Here is a tiny trained network, its code and every weight. The questions are about switching its units off for an input and a class, where a switched-off unit gives its printed mean instead of its output.

import numpy as np


def w(rows, s, z=0):
    codes = np.array(rows[::2]) - 128.0
    scale = np.full(codes.shape[1], s)
    scale[-1] = z or s
    return codes * scale


def f(y):
    return np.maximum(y, 0)


def log_softmax(a):
    a = a - a.max(-1, keepdims=True)
    return a - np.log(np.exp(a).sum(-1, keepdims=True))


def net(x, mask):
    res = np.array(x, float).reshape(1, 3) / 4 @ E
    y = f(res @ A[0][:, :-1].T + A[0][:, -1])
    res = res + np.where(mask, y, B[0][:, -1]) @ B[0][:, :-1]
    return log_softmax(res[-1] @ U[:, :-1].T + U[:, -1])


A, B = {}, {}
E = w([
[179,88,64,21,201,23],'x0',
[78,158,10,248,249,94],'x1',
[129,253,10,89,2,111],'x2',
],0.0095)
A[0] = w([
[228,93,168,87,96,124,201],'n0',
[210,62,70,23,182,11,47],'n1',
[90,139,106,159,172,98,120],'n2',
[30,146,192,215,57,255,71],'n3',
[71,144,51,182,141,71,122],'n4',
[202,125,239,61,101,195,148],'n5',
[101,63,54,180,180,157,145],'n6',
[125,205,13,92,47,106,63],'n7',
[122,236,68,121,67,174,65],'n8',
[122,63,183,122,162,137,115],'n9',
[159,83,156,127,69,109,122],'n10',
[107,62,156,152,189,141,82],'n11',
[79,106,84,179,130,178,112],'n12',
[39,150,96,173,188,109,254],'n13',
[173,52,145,98,182,46,93],'n14',
[140,87,151,47,116,135,135],'n15',
[55,143,97,171,162,50,146],'n16',
[85,146,114,123,194,55,99],'n17',
[128,129,207,246,141,254,38],'n18',
[78,154,99,172,162,119,178],'n19',
[176,124,192,32,69,155,148],'n20',
[94,43,209,111,228,151,74],'n21',
[138,134,178,66,79,153,122],'n22',
[110,52,135,124,172,187,58],'n23',
[121,65,126,75,83,144,139],'n24',
[135,70,176,197,195,222,106],'n25',
],0.0096,0.0028)
B[0] = w([
[117,98,109,147,164,104,194],'n0',
[135,90,23,84,38,254,249],'n1',
[94,90,127,129,141,90,177],'n2',
[111,105,50,96,111,223,233],'n3',
[123,94,133,140,153,85,207],'n4',
[73,108,131,155,145,106,225],'n5',
[84,123,139,139,145,87,196],'n6',
[183,197,190,117,102,90,240],'n7',
[184,174,173,91,112,113,210],'n8',
[158,142,147,101,117,108,186],'n9',
[129,124,129,158,172,131,166],'n10',
[169,139,189,122,109,120,189],'n11',
[106,104,99,155,167,127,166],'n12',
[84,115,133,140,144,125,211],'n13',
[152,132,115,78,93,175,201],'n14',
[124,100,90,171,163,101,179],'n15',
[101,125,132,158,163,100,197],'n16',
[91,134,100,127,193,147,186],'n17',
[161,113,104,127,92,174,222],'n18',
[92,143,126,131,188,144,185],'n19',
[78,118,134,169,204,105,217],'n20',
[157,185,158,105,86,65,225],'n21',
[59,129,147,165,166,99,188],'n22',
[146,170,201,128,65,91,174],'n23',
[99,97,142,192,160,90,169],'n24',
[176,136,127,82,108,101,214],'n25',
],0.0098,0.015)
U = w([
[35,92,149,167,193,67,114],'0',
[152,109,74,98,65,255,251],'1',
[239,181,222,95,72,47,14],'2',
],0.013,0.0027)

Each question gives the input, the list of numbers given to net, and the class t.
The units are the neurons (one row each of A and B). Each row of codes is followed by its name. A weight is (code - 128) times the scale printed after its matrix; where a second scale follows, it is the last column's (A, B and U).
mask holds one flag per neuron, in row order. A switched-off neuron (its flag False) gives its mean, the last column of its row in B, instead of its output. The means were averaged over made-up inputs and are rounded, as every weight is.
A unit's drop is (log p(t) with every unit on - log p(t) with that unit switched off) / (log p(t) with every unit on - log p(t) with every unit switched off).
top k neurons: the k neurons with the biggest drops, biggest first
drop of u: that unit's drop, to one decimal
input [7,-5,2], class 1: top neuron : [n1]
input [-7,-1,8], class 2: top 2 neurons : [n7; n8]
input [-8,-5,-8], class 1: top 3 neurons : [n3; n18; n7]
input [8,-8,2], class 0: top 2 neurons : [n20; n22]
input [-5,6,6], class 0: top 4 neurons : [n1; n21; n12; n19]
input [3,0,4], class 2: top 2 neurons : [n3; n7]
input [-7,6,-6], class 1: top 2 neurons : [n3; n18]
input [-7,-6,8], class 2: top 2 neurons : [n8; n7]
input [6,-8,-8], class 0: top 2 neurons : [n20; n5]
input [5,-4,-3], class 1: top 2 neurons : [n1; n14]
input [-5,2,-4], class 1: drop of n3 : 0.9
input [0,-3,5], class 2: drop of n7 : 0.1
input [5,-4,2], class 1: drop of n1 : 5.5
